Below is a small trained network, with its code and all its weights. Each question gives an input and a class and asks what happens when units are switched off, that is, made to give their printed mean instead of their output.

import numpy as np


def w(rows, s, z=0):
    codes = np.array(rows[::2]) - 128.0
    scale = np.full(codes.shape[1], s)
    scale[-1] = z or s
    return codes * scale


def f(y):
    return y / 2 * (1 + np.tanh(0.7978845608 * (y + 0.044715 * y**3)))


def log_softmax(a):
    a = a - a.max(-1, keepdims=True)
    return a - np.log(np.exp(a).sum(-1, keepdims=True))


def net(x, mask):
    res = np.array(x, float).reshape(1, 6) / 4 @ E
    y = f(res @ A[0][:, :-1].T + A[0][:, -1])
    res = res + np.where(mask, y, B[0][:, -1]) @ B[0][:, :-1]
    return log_softmax(res[-1] @ U[:, :-1].T + U[:, -1])


A, B = {}, {}
E = w([
[67,124,161,112,87,145,96,77,66],'x0',
[70,79,132,161,113,119,118,82,121],'x1',
[121,162,51,111,117,146,123,151,138],'x2',
[180,76,103,128,93,79,118,166,120],'x3',
[155,90,168,166,142,112,94,60,136],'x4',
[123,131,144,8,145,154,150,131,143],'x5',
],0.012)
A[0] = w([
[71,172,124,2,203,144,165,164,121,244],'neuron 0',
[144,156,114,46,171,179,151,162,177,242],'neuron 1',
[140,82,138,98,144,193,152,120,133,122],'neuron 2',
[198,107,98,152,145,35,89,185,187,239],'neuron 3',
[46,133,168,166,81,123,104,80,88,255],'neuron 4',
[113,126,125,57,123,203,113,197,189,194],'neuron 5',
[72,124,200,239,110,108,96,17,86,247],'neuron 6',
],0.0095,0.0031)
B[0] = w([
[104,165,230,58,74,162,128,144,140,234],'neuron 0',
[97,182,127,134,79,135,132,108,165,218],'neuron 1',
[156,120,121,58,111,102,134,59,138,147],'neuron 2',
[182,132,137,182,107,54,188,66,167,218],'neuron 3',
[83,8,142,97,158,115,83,120,65,207],'neuron 4',
[128,221,166,123,43,163,129,98,98,198],'neuron 5',
[135,35,98,147,211,197,128,93,166,250],'neuron 6',
],0.011,0.014)
U = w([
[103,124,83,19,87,98,75,189,16,127],'0',
[116,228,179,47,66,174,130,119,162,153],'1',
[99,70,115,118,216,200,86,54,147,128],'2',
[224,148,77,167,113,2,183,81,188,218],'3',
[116,120,136,134,137,23,176,201,94,2],'4',
],0.0094,0.002)

Each question gives the input, the list of numbers given to net, and the class t.
The units are the neurons (one row each of A and B). Each row of codes is followed by its name. A weight is (code - 128) times the scale printed after its matrix; where a second scale follows, it is the last column's (A, B and U).
mask holds one flag per neuron, in row order. A switched-off neuron (its flag False) gives its mean, the last column of its row in B, instead of its output. The means were averaged over made-up inputs and are rounded, as every weight is.
A unit's drop is (log p(t) with every unit on - log p(t) with that unit switched off) / (log p(t) with every unit on - log p(t) with every unit switched off).
The circuit of an input: a set's keep is (log p(t) with only the set's units on - log p(t) with every unit switched off) / (log p(t) with every unit on - log p(t) with every unit switched off). Starting from all 7 units, units are removed one at a time, each time the one whose removal leaves the highest keep (on an exact tie, the one counted first), for as long as the keep stays at least 0.8.
units of the circuit, in order: the units of the circuit, biggest drop first
k most important neurons: the k neurons with the biggest drops, biggest first
drop of u: that unit's drop, to one decimal
input [-6,4,6,-8,7,3], class 1: units of the circuit, in order	(neuron 6)
input [2,-3,8,-3,-1,-5], class 0: units of the circuit, in order	(neuron 6; neuron 3; neuron 0)
input [-2,4,7,3,0,1], class 3: units of the circuit, in order	(neuron 0; neuron 4)
input [5,-6,-5,5,1,-3], class 2: units of the circuit, in order	(neuron 6; neuron 5)
input [0,-5,5,6,4,3], class 3: 2 most important neurons	(neuron 3; neuron 0)
input [8,-8,-5,5,1,0], class 2: 2 most important neurons	(neuron 0; neuron 5)
input [2,-5,2,5,2,2], class 3: units of the circuit, in order	(neuron 0; neuron 3)
input [-5,4,4,-4,1,-2], class 3: units of the circuit, in order	(neuron 6; neuron 0)
input [3,-2,7,4,1,0], class 3: 4 most important neurons	(neuron 0; neuron 4; neuron 5; neuron 1)
input [0,7,4,6,-2,-3], class 3: 3 most important neurons	(neuron 3; neuron 0; neuron 6)
input [8,-5,4,3,-5,-2], class 0: 2 most important neurons	(neuron 3; neuron 1)
input [5,1,3,-2,-3,0], class 0: drop of neuron 6	0.3
